Where the symbols take the states:
dole s sena
dole y peto
dole i mako
pufu s moko
pufu y nipu
pufu i miso
varo s muru
varo y giso
varo i lozu
sule s pida
sule y rabo
sule i vege
balu s zapo
balu y kame
balu i bofe
diso s kiba
diso y fotu
diso i vina
vupe s kide
vupe y gugo
vupe i sule
noru s papo
noru y pida
noru i zone
tego s ronu
tego y tuti
tego i kame
rabo s desu
rabo y kide
rabo i noru
kadu s beva
kadu y leti
kadu i mebi
foga s peto
foga y rami
foga i dine
zage s pife
zage y geso
zage i bagu
desu s dine
desu y fiku
desu i papo
fiku s dole
fiku y foga
fiku i lusi
pusu s gugo
pusu y mebi
pusu i pome
kide s fiku
kide y miso
kide i pida
paza s mivi
paza y dima
paza i kiba
tozu s nobe
tozu y sigu
tozu i geti
ruko s sule
ruko y pome
ruko i beli
tagu s lonu
tagu y meba
tagu i tepe
fotu s nisu
fotu y paza
fotu i vale
nipu s pamo
nipu y kaze
nipu i gera
mako s luki
mako y gafu
mako i gama
papo s potu
papo y lusi
papo i tuti
beli s vege
beli y nefa
beli i peto
dasa s tego
dasa y zone
dasa i suve
sabo s beme
sabo y gali
sabo i vige
vada s pome
vada y papi
vada i pamo
potu s nuza
potu y mako
potu i some
giso s kera
giso y vebi
giso i teto
geti s meba
geti y pezo
geti i zalu
teto s mupi
teto y muru
teto i timu
lizu s vada
lizu y lonu
lizu i nipu
gali s gubi
gali y vina
gali i fupe
pezo s tovi
pezo y nobe
pezo i tagu
beva s nipu
beva y tepe
beva i doso
kame s vide
kame y dase
kame i pudo
munu s tagu
munu y geti
munu i leti
nisu s sigu
nisu y mivi
nisu i niku
dima s kasu
dima y deme
dima i nisu
dine s gafu
dine y dole
dine i potu
bagu s pusu
bagu y tafu
bagu i vada
muru s diso
muru y kera
muru i mesu
zone s tuti
zone y dabe
zone i pigi
pida s lusi
pida y desu
pida i dabe
kera s fotu
kera y bofe
kera i mupi
vebi s bofe
vebi y tipo
vebi i muru
doso s gera
doso y pufu
doso i kide
pigi s dase
pigi y tego
pigi i balu
tedu s zone
tedu y vege
tedu i sena
tipo s pudo
tipo y balu
tipo i kera
dabe s taki
dabe y papo
dabe i tego
gera s rami
gera y moko
gera i fiku
tovi s tafu
tovi y zage
tovi i lonu
pamo s nefa
pamo y ruko
pamo i rami
mebi s doso
mebi y givo
mebi i vupe
sigu s vige
sigu y leru
sigu i pezo
mupi s vale
mupi y diso
mupi i gali
givo s pufu
givo y beva
givo i gugo
kiba s tozu
kiba y nisu
kiba i kovo
nuza s tipo
nuza y luki
nuza i giso
tuti s some
tuti y taki
tuti i dase
zapo s deme
zapo y vide
zapo i paza
leti s tepe
leti y zalu
leti i givo
peto s dasa
peto y tedu
peto i gafu
vina s kovo
vina y vale
vina i beme
kovo s geti
kovo y niku
kovo i tegi
kasu s sabo
kasu y timu
kasu i sigu
lozu s mesu
lozu y teto
lozu i kasu
luki s balu
luki y suve
luki i vebi
leru s fupe
leru y sabo
leru i nobe
bofe s paza
bofe y pudo
bofe i diso
pife s givo
pife y kadu
pife i pusu
tepe s kaze
tepe y lizu
tepe i pufu
pome s rabo
pome y vupe
pome i nefa
tafu s mebi
tafu y pife
tafu i papi
meba s bagu
meba y tovi
meba i lizu
mesu s vina
mesu y mupi
mesu i sabo
mivi s leru
mivi y kasu
mivi i tozu
gugo s miso
gugo y doso
gugo i rabo
some s giso
some y gama
some i vena
gafu s suve
gafu y sena
gafu i nuza
moko s beli
moko y pamo
moko i foga
ronu s varo
ronu y some
ronu i vide
vena s teto
vena y varo
vena i deme
tegi s zalu
tegi y munu
tegi i kadu
vige s geso
vige y fupe
vige i tovi
vale s niku
vale y kiba
vale i gubi
deme s timu
deme y lozu
deme i mivi
suve s kame
suve y pigi
suve i tipo
niku s pezo
niku y tozu
niku i munu
dase s vena
dase y ronu
dase i zapo
taki s gama
taki y potu
taki i ronu
gubi s munu
gubi y kovo
gubi i lufu
sena s pigi
sena y dasa
sena i luki
nobe s zage
nobe y vige
nobe i meba
lonu s papi
lonu y bagu
lonu i kaze
geso s kadu
geso y lufu
geso i tafu
lusi s mako
lusi y dine
lusi i taki
zalu s lizu
zalu y tagu
zalu i beva
papi s vupe
papi y pusu
papi i ruko
pudo s dima
pudo y zapo
pudo i fotu
gama s vebi
gama y nuza
gama i varo
nefa s noru
nefa y sule
nefa i tedu
fupe s lufu
fupe y beme
fupe i zage
miso s foga
miso y gera
miso i desu
rami s tedu
rami y beli
rami i dole
kaze s ruko
kaze y vada
kaze i moko
beme s tegi
beme y gubi
beme i geso
vege s dabe
vege y noru
vege i dasa
vide s lozu
vide y vena
vide i dima
timu s gali
timu y mesu
timu i leru
lufu s leti
lufu y tegi
lufu i pife

The rows follow the links: the fewer symbols apart two states are, the more alike their rows tend to be.

Each row is also shifted at random along 3 hidden directions that mean nothing.

Name the state of each row.
 +23   -57   -18    +3   -10   -23   -67    +5   -59    -7   +70   +47   -20    -7   -14   +20   +69   -15   +39    -2   -33    +1    -6   -34: vige
 +20   -67    -7   +12   -38   -33   -38    -4   -44   +28    -7   +42    +0   -10   -36    -4   +73   -27   +66   +16    +8   -12    -8   -36: tegi
 +18   +14   +35    -5    -7   -10   +41    -3   +16   +64   -84   -43   +55   +27   -92   -23   -31   -33   -42    +2  +113   +40   +16   +65: dole
 -49   -45    +7    +5   -52   -21    -5   -28    -6    +7   -30    +4   +11   -18   +44   -56   -29   +26   +32   +65    +4   -58   +23   -46: tepe
 -52   -21   +18   +17   -13   -57   -26   -51   -25   +62   -25    -1   +18   +25   -82   -18    +0    -6   -43   +73   +62   -73   -14   +44: gugo
  -6   +29   +35   +33    -1   -83   +46   -23    +6   +61   -97   -30   +64   +14   -48   -26   -15   -31   -21   +17   +92    -4   +10   +59: rami
+120   -10   +39   -27   +12   +74   -31   +48    +1    -4   +55   +17   -45   +17   +23   +43   +28   +31    -7   -51    -2   +10   -23   -22: fotu
 -62   +33   +27   +20    +2   -42   +66    +2   +29   +28   -15   -29   +61   -40   -58   -22   -64   -24   -22   +11   +16   +28    +1   +45: noru
 -81   -37   -28    +2   -13   -57   -20   +12    -9    -2   -45   +63   -20   -58   +17    +4   +32   -56  +100   +13   -34    -6   -24   -55: pezo
 +81   +34     0   +13   +26   +74   +18   +22   +22   -24   +70    -9   -25   +14   -10   +54   +41   +31    -9   -63   -50   +21   -36   +11: zapo
 +90   -54   -21    +8   -20   -33   -64    -3   -64   -18    +8   +25    -6   +30   +65    -3   +79     0   +49   -11    +1    +7   +35   -46: nobe
  -1   -35   +23   -58   +13   +15   -68   +39   -11   +41   -28   +69   -72    -7   -57   +51   +31   -53   +18    -8   +51    -5   -55   -12: vale
 +16   -75   +17   +12   -61   -11   -24   -14   -29   +51   -24   +17   +19    -4   -45   -34   +41     0   +51   +52   +32   -40    +5   -35: leti
 -14   -41   -24   -18    +7   -22   -68   +20   -38   -17   +55   +57   -47   -23    +9   +30   +43   -26   +36    -9   -45    +5   -16   -43: kovo
 -66   +26   +22   +30    +9   -32   +59    -4   +21    +5   +86   -32   +61   -50   -60   -18   -63    +5   -40   +11   -43   +25    +1   +41: pida
  +1   -37   +11   -53   +13    +4   -74   +33   -18   +30   -17   +67   -68    -6   -35   +48   +34   -49   +20    -7   +36    -3   -43   -22: gali
 -12   +32   +23   -26   +17   +39   +27   +52   +64   -14   -54   +37   -53   -51   +65   +37   -19    -8   +57   -46   -21   +12   -47   -36: dima
 -35   +50   -54   -13   +40   +66   +28    -3   +24   -65   +55   -36    -2    +8    +2   +13   -43   +13   -56   -35   -56   +49   +19   +26: pigi
 -81   +35    +8   +46   +10   -88   +42   -32    +8    +2   +17   -21   +48   -30    -5   -22   -43    +1   -23   +31   -23   -18    +1   +32: rabo
  +9   -68    +6   +16   -56   -15   -19    -9   -32   +24    +6   +20   +15   -18   -10   -35   +30   +10   +59   +43    -9   -30    +8   -49: zalu
 -30   -60   -11   +17   -34   -28   -28    +5   -32   +13   +36   +44    -1   -39   -37    -3   +51   -21   +70   +24   -42   -13   -13   -51: lufu
  +7    -9    -4   -43   +19   +20   -42   +48    +2   -61   +70   +45   -65   -36  +106   +29   -16   +11   +22   -33   -65   +15    -9   -61: kiba
 +38   +33   +12   +52    +1   -74   +35   -34   -18   -19   +29   -48   +71   +21   +60   -41   -23   +38   -42    +3     0    -1   +51   +33: nefa
 -62   +64   -43   -27   +22   +27   +59    +5   +53   -56   -79   -41   +11    -4   +71   -22   -82    -9   -16   -28    -3   +58   +39   +16: potu
 -23   +49   -36   -27   +30   +49   +29    -5   +29   -15   -66   -39    -1   +31   -30    +7   -28   -30   -38   -24   +38   +45   +11   +45: tego
 -55   +14   +16   +46    +9   -72   +13   -37   -15   +23   +58   -17   +47    -8   -63   -14   -18    +5   -48   +39    -9   -30   -10   +50: kide
 -22   -46   -16    +5   -25   -49   -28    +5   -26   +11   -45   +44    -9   -27   +16    +0   +52   -41   +87   +10    -8    -7    -7   -49: geti
  -2   -78    +5   +18   -49   -11   -30    -6   -40   +34   +42   +30   +10   -25   -67   -14   +54    -8   +55   +37   -19   -26   -10   -38: tovi
  +5   -27   -20   -29   +11   -24   -63   +23   -30   -29    +7   +51   -49   -10   +61   +23   +29   -23   +42   -14   -20    +9    -1   -48: tozu
 +57   -74    +9   +19   -57   -16   -28   -13   -38   +28   -22   +16   +20   +10    -4   -38   +56    +8   +58   +35   +25   -29   +22   -43: tagu
 -83    +6    -4   +32    +2   -67    +1   -44   -13    -9   +63   -12   +27   -13    +5   -25   -36   +25   -40   +57   -39   -54    +5   +14: pome
 +24   -36   -28    -4   -10   -38   -55   +11   -48   -33   +29   +41   -21    -5   +64    +8   +52   -10   +54   -12   -36   +10   +12   -53: fupe
 +35   -30   -32   -11    +2   -36   -59   +15   -42   -54   +14   +39   -29    +0  +113    +6   +40    -2   +53   -22   -40   +10   +23   -60: gubi
 -28   +43   -23   -29   +20   +41   +39    +1   +34   -23   -41   -45   +13   +15    -7   -14   -59   -14   -42   -19   +21   +54   +31   +35: mako
 +42   +57   -27   +14   +31   +59   +37   +10   +31   -35    -1   -15   -20   +18   +17   +42   +29   +12    +2   -59   -42   +28   -25   +16: giso
 -24   -19   +12   +11   -20   -53   -29   -51   -26   +45   -54   -10   +17   +41   -20   -34    -5    +9   -31   +70   +70   -72   +13   +24: pufu
 +64   +42   +16    -4   +13   +49   +32   +33   +42   +13   -88    +6   -31   +12   +16   +42   +36    -8   +38   -59   +28   +13   -41    +7: bofe
 +62   +20   +32   +36    -2   -46   +35   -15   -12   +14   +16   -52   +76   +24    -5   -33   -21   +21   -49    -4   +33   +22   +45   +47: desu
 +13   +59   -49    -7   +37   +50   +24    -6   +22   -36   -57   -34    -9   +46    +7   +23    +3   -12   -27   -43   +12   +36    +5   +37: gama
 -20   +66   -18   +13   +32   +49   +52   +21   +57   -28   -16    +5   -30   -25    +6   +49   +12    -7   +29   -55   -55   +19   -54    +7: vena
 +19   -19   +32   -52   +17   +46   -44   +51   +11   +24   +20   +52   -68   -23   -30   +50   +12   -19   +10   -24   +10    +4   -55   -20: timu
 +61   +14   +31   -24    -2   +21   +21    -3    +7   +66  -106   -50   +44   +60   -89   -17   -16   -31   -57    -4  +147   +44   +32   +74: dabe
 -52    -2    +8   +34    +3   -62   -10   -48   -27   +17   +55   -13   +30    +8   -37   -20   -17   +20   -55   +54    -5   -55    +6   +35: ruko

The symbols that take the first to the second take the third to the fourth, perhaps in another order. What is the fourth?
Answers are names.
A   +8   +58   -42    -6   +37   +49   +27    -8   +22   -15   -82   -27   -16   +47   -23   +34   +17   -24   -22   -39   +32   +32   -11   +45
B  -13   +74   -36   +11   +38   +41   +53   +11   +54   -34   -72   -10   -25    +1   +36   +37   +11   -14   +24   -54   -28   +24   -30   +12
C   +3   +46   -45   -10   +37   +70   +13    -4   +15   -37   +30   -37    -8   +35   -38   +23    -9    -4   -60   -37   -19   +45    +4   +44
D kame

A  -30   +22    -5   -18   +17   +44   +33    +5   +25    -9   +41   -44   +26    -3   -63   -10   -64    -2   -64    -9    +1   +52   +22   +44
B  +47   +50   -25    +7   +34   +57   +21    +5   +20    -3   -35   -18   -18   +40   -42   +48   +45    -8   -11   -52   +12   +23   -33   +41
C  +42   +57   -29    +1   +32   +54   +26    +1   +23    +1   -79   -18   -18   +48   -36   +45   +48   -21    -9   -47   +39   +23   -29   +48
D diso

A  -15   -75   +13   +12   -58   -15   -17    -9   -23   +46   -17   +27   +13   -23   -54   -32   +39   -11   +58   +51   +14   -37    -5   -40
B  -15   -41   +12   +11   -24   -25   -39   -47   -40   +26   +52    -7   +13   +26   -35   -32    -7   +40   -50   +75   +16   -72   +11    +9
C  +30   +30   -10   -20   +13   +40   +33    +2   +15   -26    -9   -57   +32   +32   +16   -23   -55   +14   -58   -23   +24   +61   +55   +38
D kame

A +102   -64    -3   +25   -52   -27   -36   -10   -54    +1   -23    +8   +25   +30   +58   -34   +72   +21   +65   +13   +19   -12   +47   -50
B  -23   -74   +10   +15   -55    -3   -19   -13   -25   +30   +30   +18   +15   -31   -43   -32   +20    +9   +45   +53   -15   -43    +1   -44
C  +42   +71   -13   +11   +27   +43   +52   +20   +51   -43   -68   -10   -22    +1   +87   +31   +16    +8   +41   -69   -28   +25   -18    -8
D teto

A   +0    -5    +7    +9   -22   -69   -12   -57   -20   +24  -123   -21   +21   +53   +68   -55   -14   +14   -10   +58   +87   -66   +42    +5
B  -49   -28    -1   +14   -24   -33   -23   -47   -27    -3   +47    -8   +14    +5   +14   -40   -27   +41   -36   +69   -15   -70   +23   -10
C  -36   -53    +5    +9   -32     0   -34   -39   -35    +3  +114    -4   +10    -4   -25   -37   -21   +54   -40   +77   -42   -69   +14   -17
D givo

A  +49   +37   -32   +14   +38   +86    +5    -1    +2   -26  +113   -23   -18   +34   -81   +59   +46   +17   -55   -46   -56   +28   -31   +45
B  -12   +65   -18   +10   +32   +48   +54   +24   +57   -34   -23    +2   -32   -20   +29   +42   +11    -4   +30   -56   -51   +19   -46    +2
C  +30   -35   -17   -25    +4   -29   -66   +20   -38   -21   -25   +49   -41    +6   +66   +20   +45   -26   +47   -19    +4    +6    +3   -44
D vige

A  +65   -35    +5   -43   +13    +8   -78   +32   -36   -16   +16   +45   -56   +19   +46   +31   +39    -9    +9   -24   +14    +8    -4   -34
B  +73   -23     0   -43   +15   +20   -66   +40   -24   -44   +55   +37   -58    +8   +92   +26   +13   +19    +6   -33   -25   +14    +9   -48
C   -5   -76   +17    +7   -56    +4   -28   -24   -31   +32   +58    +7   +17    -6   -44   -37   +10   +29   +14   +66   -12   -53    +9   -33
D pife

A   -5   +22   +24   +15    +1    -5   +49    +4   +17    +7   +35   -45   +58   -14   -34   -28   -61    +6   -47    -7    +7   +45   +29   +40
B   +5   +54   -26   +13   +35   +67   +32   +12   +32   -27   +42    -6   -27    -3   -36   +56   +28    +2    -6   -54   -61   +21   -48   +23
C  -50    -8    -2   +12   -20   -53    -9   -45   -13    -7   -27   -13   +17   +10   +65   -47   -37   +31   -15   +62    +6   -67   +32   -12
D lusi

A  -64   +41   +19   +23    +7   -50   +73    -2   +36    +7   -24   -34   +59   -48    -7   -31   -72   -17   -13    +4    +0   +31   +18   +33
B  -87   +46   -46   -20   +39   +62   +32    +2   +37   -28   +37   -19   -12   -13   -73   +26   -43   -22   -50   -19   -35   +43   -18   +41
C +110   -79    +7   +17   -53   -18   -55   -13   -71   +33   +17   +13   +19   +36   -31   -16   +96    +4   +43   +18   +32   -16   +23   -30
D papi

A  +39   +20    -6   -12    +9   +50   +24    +0    +4   -25   +53   -59   +35   +29   -17   -21   -51   +22   -77   -23    +7   +59   +47   +41
B  -82   +61   -10    +2   +29   +47   +67   +43   +81   -30    +2   +27   -45   -77   +11   +55   -20   -16   +51   -51   -93   +14   -75   -17
C  -44   +26   +17   -10    +3    +4   +51    +6   +33   +28   -33   -34   +42   -16   -66   -19   -70   -28   -38    +1   +40   +45   +13   +46
D varo

A  +60   +16   +19    -6    -1   +13   +33    +0    +5   +11   -18   -59   +58   +40   -20   -32   -42    +9   -62   -15   +64   +53   +51   +49
B    0   +59   -50    -8   +40   +52   +29    -7   +23   -41   -42   -37   -10   +37    +6   +22    -6    -6   -35   -43    +2   +38    +7   +39
C -136   +37    -7   +37    +8  -100   +41   -37   +18    -2   -39    -5   +29   -39   +30   -28   -56   -12    -6   +45   -18   -45    -3   +19
D tedu

A  -44   +18   +23   -27   +23   +55   +17   +59   +57   -14   +41   +43   -64   -75    +9   +49   -25    -6   +34   -37   -70    +9   -65   -38
B   +1   +38   +11    -8   +21   +55   +37   +51   +57   -52   +50   +20   -44   -53   +83   +39   -18   +25   +37   -57   -96   +22   -33   -42
C  +13   +32   +13    +6    +4    +3   +55    -2   +22   -17   +11   -54   +60    -2   +21   -36   -69   +17   -41   -15   +11   +54   +53   +26
D tedu

A  +16   -13   +30   -48   +14   +45   -39   +54   +18    +8   +23   +50   -66   -28    -2   +46    +2   -10   +12   -25    -3    +7   -48   -30
B  -70   -35   -18   -26    +8   -37   -51   +24   -18   +10   -25   +69   -53   -40   -18   +36   +34   -65   +60    +3   -10    -4   -39   -38
C  -61   -57    +7    +6   -58   -26    +5   -13    +2   +32   -60   +23   +11   -36    +2   -45    -4    -5   +72   +62    +4   -45    +4   -52
D nipu

A  -54   +37   +16   +44    +7   -89   +40   -33    +7   +22   -27   -26   +53   -13    -7   -22   -33    -8   -21   +25   +13   -18    +7   +45
B  -42   +31   -33   -24   +35   +72   +11    +3   +21   -13   +41   -28    -6   +18  -102   +23   -29   -19   -69   -17    -8   +43   -10   +54
C   +7   +12   +47   +13    -2   -24   +43    -4    +5   +67   -22   -37   +63    +9  -112   -15   -22   -27   -47   +11   +80   +26    +6   +69
D kame

A   -7   +67   -52   -17   +34   +38   +41    -4   +37   -43  -111   -40    -3   +39   +62    -3   -28   -15   -16   -42   +29   +47   +29   +29
B  +19   +48   -26    +2   +37   +62   +19    -6   +18   +13   -34   -14   -23   +42   -88   +51   +44   -26   -26   -39   +24   +21   -45   +56
C  +22   +22    -2    +1   +12   +35   +37    +3    +8   -43  +115   -59   +51    -2    +5   -27   -69   +40   -72   -21   -42   +60   +56   +25
D potu

A   +2   -20   +20   -49   +19   +33   -49   +50   +11    -5   +41   +53   -68   -32   +12   +45    -4   -14   +17   -24   -19    +3   -39   -38
B  +70   -15   +20   -40   +17   +58   -46   +49    -4   -35   +95   +32   -61   -12   +63   +40    +1   +31    -4   -39   -45   +15   -12   -45
C  -22   +38   -39   -24   +29   +63   +20    -2   +22   -26    +7   -37    +3   +26   -35    +6   -36    -7   -57   -25     0   +50   +14   +40
D potu

A   -8   +58   -29    +7   +37   +52   +35    +8   +41    -5   -57    -6   -26   +14   -42   +51   +32   -25    +0   -46    -2   +19   -41   +35
B  +31   +57    -1    +5   +23   +47   +45   +28   +49   -15   -44    +3   -28    -6   +30   +45   +23    -1   +30   -60   -21   +18   -42    +1
C  -13   -11    -7   -46   +19    -7   -45   +40    +2   -33   -30   +55   -66   -29  +100   +26    -5   -22   +46   -24   -16   +10   -10   -56
D niku

